Rows lie near named flat spaces through zero. A row that begins with a name and a colon came from that space; any other row is followed by the name of its block's space that it lies nearest.
q315q194: [ -1  19 -26 -25   5  -9  13  12   6 -12 -16  12  25  -2 -39  -5  26 -18
 -20   4  -9  14 -21   4   0  26  11  10]
q946q280: [ 14   1   2  17  -6  24   4 -65 -25  13  -1 -45  -2  25  33  16 -17 -35
  25  15  -5  19  15  -9 -40 -24 -12 -18]
q306q551: [ -5  49 -21  28 -48 -39 -18 -29 -13 -52 -21  33 -19 -51  -2  31 -13  10
  23   4 -21   7  -4  43 -27 -11  12   4]
q339q211: [ 10 -20  38  27  48  55 -22 -45  -7  58  -8 -36  -1  76  70  28   0 -76
  -8  26  -3   5  38 -54 -48   2 -21  -7]
q306q551: [-14 -33   9 -32  41  40  25  39   1  50  11 -11  26  31  -2 -27   7  10
  -8   3  -1 -21 -12 -23  33  -7 -30   8]
q339q211: [  3 -26  49  22  10  25  -1 -18   7  42  41 -25 -13  19  52  -5 -19  11
  -1  -5  16 -26  49 -18  19  -8 -12 -15]
q306q551: [ -8  75 -60  -7 -20 -34  11 -31 -13 -52 -11  39  11 -40 -14  28  23 -20
   4  -3 -45  38 -23  39 -14   8   2  -4]
q946q280: [ 12  10 -27 -16 -15  -8  10 -40 -14 -12 -15  16  23  -1  30 -15  -1  -8
  18   5 -17 -12 -17  37  -9 -36 -22 -17]
q339q211: [  4   8  -4 -14   4  37  34 -20 -11  27  17 -52  24  17 -28 -10  12 -21
  -1  12  -1  22   9 -26  -4  21   4  -5]
q315q194: [ 12   4 -17  -9   7   6  25  -4  18  10   4 -13  13  25  -6  -3   5 -37
 -15   6  12   7  13   0  -4  12   3 -26]
q306q551: [-47 -14  69  22  62  65  -9   4 -23  82  56  -5 -11  14  82  22  -8  35
   5  -5 -39 -29  36 -51  43 -14 -58  29]
q339q211: [  23  -32   42    1  -45  -21   44  -96    0   19  -11 -105   33   34
  -50   10  -50  -37  -22   33   47    5   46   23  -29    7   25    2]
q315q194: [ 22  38 -61 -39 -44 -57  18 -15  10 -66 -33  32  37 -34 -59 -26  29 -11
 -15  -2  -2  14 -38  57  -6  19  32  -7]
q306q551: [-16 -69  74  23  36  32  -5  -2  -8  63  48 -45 -32  34  66   9 -47  38
  13 -15  17 -25  37 -34  33 -43 -40   2]
q315q194: [ 26  12 -27   3 -48 -46 -27 -22  -3 -63 -18  43 -12 -40  21 -22   3  23
  24 -16   2  -9 -21  48 -12 -27  15 -18]
q339q211: [-22  26 -41 -29  25   4  37  59  21   6  25  43  14 -12 -13 -12  21  13
 -13 -13 -18  -8 -14  13  49   7 -21 -16]
q306q551: [ 20 -66  72  55 -31 -16 -50 -30  -3   0   6 -36 -58   5  53   7 -61  38
  28  -9  49 -27  38  -3 -17 -43  11  -4]
q946q280: [ -8 -23  48  44 -29   0 -61  26 -16 -13   5  33 -51 -49  43 -11 -26  86
  43 -14   5 -47   4  -1   9 -34   1  22]
q339q211: [  9 -43  73  41 -17 -11 -44 -25   1   9  24  -7 -37  -9  61  -4 -32  46
   9 -16  26 -37  41  -4  11 -21   5   6]
q315q194: [ 13  31 -60  -2 -28 -31  -4  19   5 -57 -14  41 -18 -32 -10  -4   7   4
  23 -13  -4  15 -31  34 -11 -16  10 -29]
q946q280: [-29 -31  42  14  29   5 -34  57  -1  15   4   9 -30  -7  -6  16  -8  42
  -5 -11   2  -8  -6 -34  20   7  -2  42]
q339q211: [ 23 -28 -27  -2  -4 -31 -11   9   0 -43   8 -19 -41   2  -3   1  -9   7
  19 -36  24  47 -29  -3  -6 -25  13 -28]
q946q280: [ -3  20 -23  18 -50 -58   9  -4   2 -58   6  -6 -36 -49 -46  30 -33  29
  17 -17  13  31  -4  40  -1 -10  25 -10]
q306q551: [-11  44 -21  14 -27 -21   0  -1   0 -28 -14  26  -4 -34 -23  22  -2   0
   4   9 -15   4   0  26 -12  10  12   5]
q946q280: [ 25  29  -8  10 -34  -6 -12  20  41 -13   5  72  11 -26  31 -49  24   9
 -12   3  14 -65  32  34  17  21  22 -34]
q306q551: [ 15 -10 -20 -22  12 -20  12 -35  -5 -14  12 -14   5  16  21  -1   6 -17
  -3 -22  -3  31 -15   9   4 -19 -11 -21]
q315q194: [ 46  34 -51 -12 -62 -46   6 -52  10 -64 -14  26  17 -28   3 -35  16 -14
   8  -7   9   1  -8  60 -19  -6  29 -44]
q315q194: [ 42  69 -63  -5  17  77  27 -22  15  20  67  24  18  17  87 -53  73 -55
  14 -13 -23   7  34 -27   6  23  -9 -98]
q339q211: [-17  44   9 -15 -30  33  13  -7 -30   9  -5  -8  47 -48 -63 -29  33  33
   2  25 -29 -14  -6  -9   7  46  21  50]
q339q211: [-11   6  -5 -45  -7   8  66  24   7  14  64 -38  32 -31 -72 -45  20  51
 -20 -24   9   9   2  -4  75  37  15   2]
q946q280: [-22  -3   7   7  -2   0  18   2 -25  -5  23 -69 -26 -16 -66  36 -20  20
  11 -11   3  61  -8 -30   1  12  15  24]
q315q194: [-37   2  22  -3  53  64  19  43  -9  62  47 -14   1  11   9   5  12  19
  -2  -3 -24  -1  13 -54  40  16 -30  15]
q946q280: [ 19 -27  25  51 -18 -24 -33 -25   5 -19 -10 -43 -57  18   8  45 -43 -24
  11  -1  39  31  27 -13 -48 -10  26 -14]
q315q194: [-11  41 -48 -16 -23 -17  19  22  -8 -37  -2  22   5 -45 -48  -4  13  23
  14  -7 -19  19 -32  24  10   5   8   2]
q946q280: [ 32 -36  21  51 -59 -50 -65 -28  -6 -56 -28  17 -62 -25  53   3 -51  37
  48 -13  34 -23   2  37 -38 -62  16 -17]
q306q551: [ -3   2 -13 -36  33   4  14  -2   2  13   5  18  34  16  14 -16  31 -15
 -22  -7 -21   1 -16  -1  22   6 -19   3]
q315q194: [ 42  -2  -5   1  -6 -15 -42 -38   9 -25 -29  31   8  18  50 -22  30 -40
 -10   0   6  -7  -1   6 -35   5  17 -17]
q339q211: [ -6  -5  43  19  -6   4  -6 -28   6  29  -8   3  12   9  27   9 -20  -6
 -13  23   2 -43  39  12  -4   0  -8  13]
q946q280: [-25  70 -26 -14 -21  53  60 -38 -43  23  47 -26  36 -44 -17 -11  15  27
  34  10 -53  10   6   2  24   4 -23  -1]
q306q551: [ 22 -38  19  -4  30  15   6 -15  10  23  34 -54 -11  46  18  -5   5 -27
 -16 -19  28  31  20 -42   5  11   6 -24]
[-10 -15  26   7  -7  14 -37  20 -19   4  -1  43  -8 -31  46 -31   0  66
  30  -6 -16 -52 -13   4  20 -32 -20  22] => q946q280
[-75  10  37 -11  69  79  -1  38 -50  78  23  29  22 -11  44  10  13  57
  19   9 -80 -36 -19 -43  48 -20 -78  68] => q946q280
[ 31  -2 -19 -19 -30 -11   6 -16   5 -23  -5   0  18  -8  -9 -43  15   3
   4  -4  16  -7 -10  19  -1   1  20 -20] => q946q280
[  8  11 -19   6 -13   2   5 -26  -8  -6 -32 -13   6  15  -9  16 -11 -38
  11  24  -1  11  -5  10 -41 -10   0  -7] => q339q211
[ -9  18  -1  -7   6  -6   2   9  12   3  -6  30  18  -6  -5   0  15  -6
 -22   6 -11 -15   4  10  11  20   1  11] => q306q551
[  9 -27  46  12  17  30  -6 -28   2  44  29 -21   2  29  60 -13  -5  -2
  -5  -1   9 -26  40 -22  11  -6 -15 -10] => q315q194
[  0  17 -47 -22 -16 -38   4  20  -1 -48 -32  22   5 -23 -53   2  10   1
   1  -4  -6  25 -46  27  -9   2  14   8] => q339q211
[-12   2  17  -3  13  13  -3  -3 -11  15 -11 -15  13   6 -22  11   9  -9
 -12  13 -10   9  -2 -21  -8  22   4  31] => q315q194
[-24  53  -8 -15  29  67  14   3 -18  46 -19  13  55  10 -17  -2  48 -39
 -14  43 -50  -9  -1 -33 -15  46 -13  33] => q339q211
[ 36 -58  38  12 -22 -29 -32 -14  20 -11 -17 -14 -15  19  16 -24 -21   5
  -8  -5  53 -24  15   7 -13 -10  27  -8] => q306q551
[-26 -17  56  19  30  43 -13  26   1  57  21   2  -4  10  30   2  -6  23
  -7   9  -5 -39  32 -35  23   9 -19  25] => q306q551
[ -16   48 -107  -48    2  -23   44   85   13  -51    3   60    5  -43
  -62  -16   30   21   12  -25  -24   29  -69   35   37   -4   -8  -26] => q339q211
[-18 -30  66  36   3  35 -38  16 -13  40   4   4 -21  -5  42  -2 -25  46
  20  12   2 -53  26 -24   6 -18 -15  30] => q306q551
[ 12  -6 -16  -4  28  36  13  -8  -7  19  14 -40  -4  38  10   4  11 -40
   6  -2   2  38  -1 -39 -17   2  -7 -25] => q339q211
[  38   61 -101  -29  -63  -97   32  -19   36 -105  -49   26   21  -29
  -97    7   20  -61  -29    0   19   54  -32   78  -36   36   62  -38] => q306q551
[  5   4  25  20  -6  19 -42 -23 -25  -2  15  21 -15 -24  63 -17  13  35
  27 -12 -20 -18   5 -13   1 -15  -7   8] => q315q194
[-15  50 -76 -29 -19  -4  42  51   1 -31   2  39  13 -45 -53 -17  16  24
  20  -4 -22   7 -40  34  23  -4  -5 -17] => q339q211
[ -9  16   3  -5 -22  -9  15 -25 -15  -7 -22 -32  21 -12 -61  16  -4  -9
  -8  21  -4  19  -4   5 -19  23  19  32] => q315q194
[ 22 -50  36   2  -3 -23 -21 -26  -4 -14  16 -53 -22  10  -6  -5  -7  13
  -8 -27  34  32   2 -24   0   5  28   8] => q339q211
[-46  -3  30 -21  44  17  28  55  25  62  11  44  37   9   1  -3   1  19
 -42  15 -18 -64  18   7  61  15 -38  31] => q306q551

Each name stands for a flat space through zero: a line, a plane or more. A row that begins with a name and a colon came from that space; any other row is followed by the name of the space it lies nearest, among the names in its block.
q778_q17: [ 13  11  16  11 -40 -10  35  68 -21   7  13  -6  22  27  19 -57  34  -2
   4  47  23 -12  24  -6  35  15 -25  -7]
q108_q322: [-43   6  16   3   9  -1 -24 -12  25   9  -2 -19   3 -11 -18  20   5   0
  15 -24 -17 -24 -21  15  18  -2  19  29]
q972_q402: [  8  15 -53 -16   0 -20  35 -10  -2   8  66  39  21  40  42 -51   5  -2
   3  55  71  34  58   1   6  36 -48 -67]
q841_q651: [  9  17  31  16 -25  21 -29  42  -7  28  23  14  12   2   1 -89  25 -52
  23 -17 -67 -27  26 -33 -22 -58 -27  13]
q176_q234: [ 10 -23 -59 -42   6 -24  28 -75  34  -6  -6  15  35   8 -45  67  -9  10
  20   4  69  17  16  51  17  34  -1 -36]
q841_q651: [ 16  13  16 -14  13   7   1 -20   0   9 -16  14   4  -1  -5  44 -30   6
 -29 -19  -3  41 -18  24 -25   5  40 -18]
q440_q300: [ -8  -2 -41 -53   9 -49  19 -39  24   4  -6  28  40  -8 -54 113  -4  12
  21   0  52  37  21  80  24  20  41 -56]
q108_q322: [ -3  10 -37 -39  -3 -19  -4 -23  47  28  30   2  25   8 -28  18  33 -23
  29  -7  -3  24  28  20  41  -7  25 -37]
q972_q402: [ -8  18 -20  20  -5 -22  19  56 -23  -1  62  20  -1  50  65 -81  43 -28
  10  78  45   6  58 -14  28  22 -59 -54]
q108_q322: [-23   5  19  24  70  -7 -30  -2 -34 -25   1  33 -40  -1  49  58 -36   1
 -32  12  12  38 -17  23 -38  11  14 -42]
q841_q651: [ -7  23 -15 -33 -13   0 -20 -72  34   3 -28  26   7 -30 -62  48 -13 -16
  -1 -53 -14  11   7  35 -58 -19  32  15]
q440_q300: [-40  20  13 -29 -19 -20  -9 -16  17   6 -20   8  33 -66 -67  65 -11  52
  13 -47  -6 -21 -13  36  -7  -9  50  46]
q108_q322: [-29  -5  -6  -3  26 -30 -12  21  -2  -2  18   6   4  -8   2  42  14   7
  22  13   9   2   7  22  36  -1  13 -28]
q778_q17: [ 22  35  48  -7 -42   2  69  34 -35  29 -40 -17  11  54  19  11 -53   6
 -63  16  21  48 -27  43 -18  46  30  -5]
q108_q322: [-35 -42  25  24  48   7  -5  21 -39  -1 -31 -72 -64 -12  39  61 -84  48
 -25 -35 -58  -6 -89 -30  14  -4  29  48]
q778_q17: [-33  11 -34 -24   0 -43 -15  -3   3   2   1  21 -11 -12 -30  56  10 -32
  28  -9 -14  12  36  38 -10 -28  14 -27]
q841_q651: [ -4   3  14  20  -3   0   7   7 -20 -35 -23   4 -13 -18   9   6   1  33
 -22  20  34 -14 -10  -1 -17  25  -6  23]
q972_q402: [ 35  33  11 -13 -44  34  14 -44  36  21  16  36  65  17 -27 -83  19 -17
  -2  -4  33  -8  29   6 -31  15 -27   6]
q176_q234: [ -7  24  36  14 -29   3  34  37 -44   3 -26 -14 -17  12  26 -15 -45  21
 -44   6  -1   5 -22   0 -35  19   1  32]
q778_q17: [ 19 -10  12  25   6  23  -5  -6 -10 -23  18  31  24 -12  14 -58  11  20
   4  20  38 -32  10 -24 -17  11 -48   8]
q440_q300: [-13  25 -39 -17   8 -15  29 -26  14  13  35  -1 -12  46  41  -5 -12  -3
 -24  32  46  50  16  13  11  47  -1 -43]
q972_q402: [-16  -6  -5  -1 -45  -6  48  10 -23   6 -27 -40  -7  10  -4 -15 -44  26
  -8  -4   6 -29 -16  -7  -8  18 -24  55]
q972_q402: [ 12 -14 -27 -20  15   6  -6 -25  18  24  24  -2   6   5  -2  -2 -15 -10
  15 -21 -23  17   3 -14  10 -18   1 -20]
q108_q322: [ 13  -5  18  12  -9   4  12  21 -27 -15 -20   2  -3 -11   5  -2 -11  21
 -14   7   7  -8  -9  -6 -15   3  -6  15]
q176_q234: [  2  16  -2  -6  34  -1 -22 -32  22 -12  33  54  33 -14   1  12  26  13
   1  17  52  20  20  24  -1  21   8 -44]
q972_q402: [  3  25 -27 -24  -2  -8   0 -39  22   2  24  40  21  -6 -12   0  10   1
  -1   3  34  24  33  18 -20  11   2 -28]
q176_q234: [-14  -6  -9   1   5   2   1 -37 -14 -26 -32   1 -27 -33  -9  35 -46  38
 -21 -24   6  -8 -22  -4 -50   6   1  39]
q778_q17: [  9  17 -15  -4  -5  13  18 -23  19   7   7 -19 -18  37  27 -25   0 -11
 -30  15  16  30  -4  -9   4  32   3  -8]
q972_q402: [  0 -15  21   9  33  44 -37 -47  48  19  13 -24  15   4  -5 -20   2  -8
  10 -36 -28 -18 -40 -18  24  -3  10  22]
q108_q322: [-32 -23  -9  24  23  19 -17 -26  29  19  22 -46 -16  58  27 -46   0 -56
  26  -1 -17 -31 -16 -13  35   6 -43  11]
q972_q402: [ 63 -30  21  11   9  26   3  40 -20  24  20   9  27  31  22 -54   2 -32
  13   9 -29   9   7 -28  17 -29 -27 -41]
q972_q402: [  2 -11  11  21 -22   8  23  35 -15   6  -3 -37  -9  35  25 -51   2 -12
   0  21  -5 -23  -8 -22  22   9 -32  21]
q841_q651: [  1  13  12 -12 -12  10 -39  15  20  26  18   8  16 -39 -31 -24  27 -12
  27 -43 -70 -14  11 -25   0 -58  22  18]
q440_q300: [-14 -50 -15  19  48   7 -17 -11  -8   0   5 -31 -31  21  27  12 -32 -19
  20  -9 -26 -14 -27 -19  20 -12 -27  -5]
q440_q300: [ 21 -15   3   4  -6  -8  16  12 -25 -12 -11  25  20   6  -7   5  -4  -5
   8  18  27  -6  16  19 -12   1 -25 -20]
q176_q234: [ 18  44  43  17 -10  22 -22   3   3 -15  10  58  29 -17   1 -48  40  -3
 -20  15  27   0  23   6 -43   6  -2  -5]
q841_q651: [-21  23 -23 -13 -36  -7   1 -54  15 -22 -43   7 -21 -22 -44  21  -6  -8
 -11 -24   9 -14  11  21 -62   2   0  45]
q778_q17: [-26  -4   2   5  21 -18  -4  39 -23  18  33  -1  -2   8  29  -1 -17   1
  15   7 -17   3   3  -3  20 -12  -7 -21]
q778_q17: [-24  -1   8  31 -16   0  38   9 -42 -27 -44 -39 -55  27  39  -5 -48  16
 -44  22  24 -14 -31  -5 -33  41 -28  47]
q176_q234: [ -6  44  80  37 -23  30 -46  38 -12  -4   9  55  39 -37 -12 -83  42 -14
   6 -10 -21 -52  18  -7 -54 -34 -20  39]
q778_q17: [ 58   4  21  19 -36  41  28   2  13 -15   3   3  35  17  12 -95  45  16
 -20  40  52 -19   7 -33  11  38 -35  16]
q440_q300: [-14   9 -61 -48  20 -56 -12 -21  35   1  19  29   6  -7 -37  95  42 -25
  32  10  19  49  47  56  36  -7  45 -79]
q841_q651: [ 16 -28  22  -2  35  16 -44  30  20  43  60  11  57 -12  -8 -31  28 -13
  59 -24 -53 -17   3 -23  62 -53   2 -31]
q108_q322: [-45  -1 -14   6  25  -5 -17 -10   2  10  15 -26 -39   6  25   8 -27  -7
   2 -16 -30   0 -16 -13   2  -6   1  12]
q440_q300: [  0   5 -17 -14   2 -30 -25   0  -8 -26 -17  47  -5 -45 -40  59  23 -10
  16  -7  -4   8  34  28 -33 -34  18 -23]
q972_q402: [  1  -5   5   8  13  -3  -2  30 -21  13  41  22  20   8  26 -37  -4  -2
  18  15   1  -4  19 -12   8 -11 -30 -27]
q778_q17: [ -8  38  -1   6 -38   9   9 -27  22 -11 -28 -12 -25  29  -3 -26  23 -37
 -29  11  16   3   8  13 -30  26  -2  24]
q108_q322: [-37  16 -32 -30  65 -27 -57 -43  46  13  55  43  11 -24 -11  68  22 -12
  30 -18  -2  41  22  35  22 -16  45 -67]
q176_q234: [-11   3  24  15  26   1 -15  22  -5   8  44  28  34   4  23 -28  14   6
  17  20  20  -9   9   5  21   6 -17 -26]
q440_q300: [  8  40   7 -23 -26 -14  10  20  13  11  24  32  42 -20 -16  -8  36  25
  -3  14  27  19  30  16  12  10  28 -19]
q108_q322: [-11   4 -15 -14   5 -11 -10  -2   4   3  13   6  -2 -29  -9  16  -2  20
   7 -15 -14   5   5  -8   0 -14  16   2]
q972_q402: [-19 -18   5  -3  31 -15 -18  22 -31   9  18  19   7 -37   0  34 -40  27
  22 -25 -30  -5  -6  -2  -7 -35   4  -8]
q841_q651: [ 26  27   6  13 -50 -13  25  61 -27 -21 -36  -9 -41  25  15 -20  46 -38
 -30  44  -2  19  27  -2 -11   2   4  -8]
q841_q651: [ -1 -14 -29   5  -1 -16   6  18   3  -2  26  -4   0  30  15 -29  35 -31
  29  36  16 -10  33  -5  37   1 -37 -30]
q176_q234: [-38 -31  26  45  62   8 -31  52 -26  15  78  -2  12   9  70 -64  -9  17
  38  20 -11 -42 -12 -42  51  -9 -54 -11]
q841_q651: [  5   9 -24 -19  22 -19  -2 -70  17 -41 -31  50   4 -15 -33  90   3   7
 -18  10  73  34  13  65 -38  35  23 -38]
q440_q300: [  2  -1 -12 -10  -7  -4  16 -16  15   6  -9 -16   1  24  -6  13   1 -13
  -3   5  13  12  -2  17  15  17   6  -8]
q841_q651: [ 21 -31  10  20  30   4  -5  50 -11  20  52   5  30  43  40 -51  27 -32
  36  38   2  -6  17 -14  61  -8 -40 -57]
q176_q234: [ 34  16  28  17 -38  26  -7  17   8  -1   1  21  28   9 -12 -82  52 -37
   8  13  -2 -27  28 -14 -15 -14 -31  11]
q440_q300: [ 67 -68 -12  14  65  11 -27  22 -10  -8  23  14   2  24  27   9  29 -44
  32  25 -17  23   9 -21  48 -33 -19 -88]
q176_q234: [  6  33  25  -1 -59   3  35  22 -10  17 -22  -6  15  28  -9 -40  -2 -19
 -18   7   5  -4   9  17 -22  12  -8  22]
q440_q300: [ 10  15  -6 -15  13  -2 -21  -9  13  -5   7  22  -3 -30  -9  26  17  11
  -8 -10 -10  28   7  -1  -8 -13  37 -18]
q778_q17: [ 25  -2  30   6   9  34   4 -37  -3  -6 -26   9  11  -6  -2   5 -40  24
 -33 -20  12   6 -35   3 -39  18   8  19]
q778_q17: [ 32  20  12  17 -55  21   6  -8  20 -32 -19  22  27  -3 -28 -75  74 -16
   0  30  46 -42  34  -6 -19  16 -37  30]
q108_q322: [ 86 -35 -37 -20  22  60 -15 -89  61  24  35  15  37  31  -8 -66  11 -44
  15 -23  -8  23  11 -41   2 -15 -28 -41]
q176_q234: [-64  13  45  15 -18 -11  -3  50 -41  24 -17 -28 -15 -19  -1   5 -56  15
   3 -39 -60 -39 -32   2 -23 -28   5  66]
[ 38 -21 -18 -35  13  12 -10 -50  23   9 -32  -4  -2 -23 -44  68 -27   0
  -5 -53 -39  34 -22   5 -15 -28  49  -8] => q972_q402
[-32  -5 -45  -7  52 -20 -13  12  24  32  89 -17 -12  41  61 -20  20 -17
  27  30  -2  33  19 -21  81   8  -5 -67] => q440_q300
[-38   7  17   5 -30 -14  16  -2 -14 -28 -71 -36 -32 -31 -32  61 -24  38
 -24 -19   2 -28 -39  22 -23  18  28  75] => q972_q402
[ 69  -6 -14  -1 -43  14  52  27   9  14   6 -22  16  79  22 -76  47 -49
  -7  56  28  22  29 -14  46  26 -32 -41] => q176_q234
[ -7 -29 -11   4   2  -4  30   1 -32  -7 -23 -31 -25   4  15  22 -58  31
 -13  -4   2  -7 -29 -11  -7  13 -14  25] => q176_q234
[ -1  41   8  17 -38  12  49  -5  -9  -4 -18 -21 -30  66  47 -52 -13 -18
 -60  42  46  22  -2   7 -29  63 -21  13] => q778_q17
[  9  67   6 -28 -52  -3  24 -26  21  13 -34  14  -2  24 -25  12   6 -35
 -45  -4  12  49  18  47 -51  21  42  -5] => q108_q322
[ 84 -25 -17   0   7  19  -7  -2  35 -12  27  29  43  28  -4 -48  93 -44
  26  48  37  13  44 -12  51   1 -23 -73] => q176_q234
[ 18 -44 -38 -18   4 -17  47 -17 -27 -24 -55 -41 -40  -7  -5  88 -61  50
 -27  -4  15  23 -38   0   3  23  20  11] => q778_q17
[ 34  -2 -13 -11 -15  19  27 -25  24   0 -18 -35 -11  21   4  -5   4   9
 -30   5  12  24 -20 -16  19  30  19   7] => q778_q17
[-14   2 -16 -11 -13  -8  28 -25   1 -10 -33 -30 -25   0  -6  40 -31  28
 -27  -6  16  10 -24  10  -8  29  19  28] => q841_q651
[-18  15  -2  18   8  17 -44 -17  33  -4  36  15   1  -4   6 -64  53 -32
  23   2  -9 -29  24 -24   0 -14 -26   8] => q778_q17
[  5 -25 -23  -2  27   9   5 -21  15  10  17 -29 -13  27  25  -3 -14  -2
   1   2  -1  13 -17 -19  33  13  -6 -14] => q972_q402
[ -4  27  10   0 -59  -7  38  26   1  11  -6  -9  23  31  -8 -49  25 -15
  -1  28  29 -19  22  16   9  24 -22  18] => q440_q300
[ -7 -18 -36   5  65  -8 -15 -15 -10   3  39   6 -41  36  59  17 -27 -29
  -3  17  -3  46   5  -8   4   1 -13 -67] => q108_q322
[ 53  11 -22 -39 -25   0  26 -15  34  17   3   7  34  14 -26   7  33  -6
  -5   9  20  45  21  14  28  12  32 -41] => q778_q17
[ 12  -2  36  13 -12  21  29  10 -25  13 -32 -27  -7  32  18  -9 -50   0
 -33  -6  -8   4 -38   3 -19  17  -2  23] => q841_q651
[ 34   6 -18   0  -8  14  12 -17  29   2  34  17  29  42  16 -65  48 -29
   5  41  48  10  35  -6  23  27 -34 -40] => q176_q234
[  7  -9 -29 -15  14  -5  -4 -17  19  35  40  13  21  49   5 -22   3 -64
  34   3  -9  17  33  14  17 -16 -27 -57] => q841_q651
[  0 -16  -1  -6   0  -5  -7   5  17   9  -5 -17  11   2 -23  17  20 -16
  25  -8 -16 -11  -3   9  36 -13  10  -2] => q440_q300
[-61  32 -33 -10  32 -19 -57 -45  51  11  65  41  10  -7  -7  -9  44 -41
  42  -6   4  -4  46  21   3 -14  -7 -31] => q108_q322
[-36  -9 -41 -15  78 -19 -68  -2  27  37 114  38  15 -14  28 -13  22 -23
  66 -12 -41  16  40 -24  47 -53  -6 -76] => q778_q17
[ -4 -30 -11  -9  -4  -9  27   0 -24  -1 -38 -39 -24  -9  -9  51 -56  31
  -9 -22 -17  -2 -35  -3  -1   0  11  29] => q972_q402
[-30  29  28  18 -42 -25 -17  90 -37   6   9  17  -3 -20  -5 -47  39 -31
  29   7 -48 -39  42  -8 -14 -53 -19  19] => q972_q402
[-13 -21  18  14 -20  13  22  21 -19  18 -10 -43   3  12   6 -36 -38  15
   7 -15 -23 -41 -30 -23  10  -2 -28  52] => q972_q402
[ 37  -6   2   9 -11  11   9  12  -3  -6  -9   0  -3  28   9 -27  24 -32
  -6  23   5   8  12  -6   3   1 -15 -20] => q440_q300
[-24  14  63  43 -15  28 -33   2 -11 -23 -36  13   3 -26 -19 -35   6  -9
  -2 -20 -13 -66 -18   3 -55 -13 -24  70] => q778_q17
[ 49  -4  -8 -19  14   9   5 -18   1   0  -2  25  10  -5  -4  26  -9   8
 -18  -4   7  46   3   3 -13  -2  24 -40] => q108_q322
[ 31  29   6 -28 -14 -19  -6  11   1 -12   1  65  42 -51 -41  37  38  25
  -1   4  24  28  37  29 -18 -12  40 -36] => q440_q300
